cols: P D X B W J E U
[ 10   8  -7 -11  13 -17  14 -15] -> V
[ 10   8  -7  -5  13 -17  13  -7] -> N
[-19 -51  20   6  24  -4  38  -4] -> Q
q: [-19 -51  20   6  24  -4  38  -4] -> Q

cols: Las lag Bipo Tiv Varol
[ 18  -7  -4 -11  -7] = A
[ -3 -21  52 -44  -1] = Z
[-14  -1  32  -4 -11] = K
[ -9   5  32 -23   2] = H
[-2 30 33 -2 19] = G
[-9  5 32  7  0] = M
[ -9   5  32   7 -14] = T
[-17  55   6  -2  11] = L
[  5  27 -62  -7 -21] = R
[-20 -22  35   1  10] = C
[  7 -11 -57   0   7] = S
[-20  17 -23  34 -23] = Y
col: [ -1 -11   2  19   0 -14  11 -21] -> Varol
order: [ 0  7 32  5 -9] -> M

cols: gug firu lal bubag nela votut leg
[13  0  4 24 12 23  7] : fizo
[ 34  12  -4  22 -14   3   3] : nuno
[ 32   5 -47  10  21 -22  28] : gupu
[ 11  11 -18  25 -18  24  24] : Rek
[ 22  -1 -13  13 -23  14  29] : ded
[ 21   7  -5  30 -18 -18  21] : nibut
[ 21  29  38  36 -25  -3  33] : Satap
[-17  -6 -43  18 -19  39  15] : birug
[-16   8 -31  16   0  38   2] : zod
[ 20   0 -10   2 -12   8  26] : sivo
common Rek nibut:  -> [-18]
common ded Satap:  -> [29]
order: [ 38   2 -16   8 -31  16   0] -> zod
common fizo zod:  -> [0]
col: [23  3] -> votut
common nibut gupu:  -> [21]

cols: vog vimip fev Mitu pid mas tol tos guza kada
[ 26 -15 -45   0   4   8  33   7  -9   8] = Nedal
[ 16 -22   4 -30   8   6 -25   6 -45  -2] = Dizib
[  1  -1  -5  20  -5 -16  13  -1   8  17] = Sivi
[-21  20  20 -18  11   1 -26  -7  -1   9] = Butad
[-15  22  -6  33 -59 -11  18  40  15 -11] = sule
[-25  29 -26   1  26 -21  34 -30  51  24] = Debof
[  7  -2 -12 -24   6  -1   6 -25 -11  21] = devum
col: [  0 -30  20 -18  33] -> Mitu
common Debof devum:  -> [-25]

cols: sira lon nuv Simod Veted Sig
[-24  35   6  12  -8 -20] -> fizag
[  0 -31 -31  17 -16  32] -> nurip
[-5 -7 -1 -7 13 53] -> zuk
col: [-31  -7] -> lon
col: [12 17] -> Simod

cols: Buve gev tibo ved Mik Rifed Zup Dupot Doveg
[ 45  32   2  -7  25 -21  25  -2 -26] : fuv
[ 26 -10 -29  23 -27  14  24 -25  28] : tiges
[-25  24  23 -10  28 -29 -28  14  26] : vum
order: [ 24 -25  28  26 -10 -29  23 -27  14] -> tiges
order: [ -7   2  -2 -26  25 -21  32  25  45] -> fuv
col: [-10  24] -> gev

cols: guko Bubil ruzu Ket zot Lif
[-27  13  24  -6 -58  17] = Gak
[ -1   3   5  -6 -11   2] = Daro
[ 15  -7 -14   4  34 -10] = Roku
[ -5   2   5  -1 -11   3] = renib
[-28  13  25  -7 -61  18] = vaze
order: [  3   5 -11  -5   2  -1] -> renib
col: [-6 -6] -> Ket

cols: mem Vur git robi fezim Nunu sor
[ 27  18 -20 -32  21  15  -1] : Deg
[ 18 -20  -1  15  27  22 -32] : ronez
[-35 -12  43  23   4  28  -9] : guba
order: [-32 -20  -1  15  18  22  27] -> ronez
col: [ 18 -20] -> Vur
q: [ 27  18 -20 -32  21  15  -1] -> Deg
order: [-32 -20  -1  15  18  21  27] -> Deg

cols: Mafeb Gil zuka fute bov vena kise pela bar foz
[-37  29  28  -1 -55 -40 -19  27 -54 -40] : Gisab
[-42  46  33 -45 -11 -39 -23  55 -47 -52] : Laf
[ 28 -54 -37 -55  29 -20  -1  27 -40 -40] : rimuf
[ 23   1 -10 -22 -51  27  37 -54 -55  30] : dubi
q: [-37  29  28  -1 -55 -40 -19  27 -54 -40] -> Gisab
order: [ 30 -55 -54  37  27 -51 -22 -10   1  23] -> dubi
q: [ 23   1 -10 -22 -51  27  37 -54 -55  30] -> dubi
order: [-55 -54 -40 -40 -37 -19  -1  27  28  29] -> Gisab
col: [-42  28] -> Mafeb

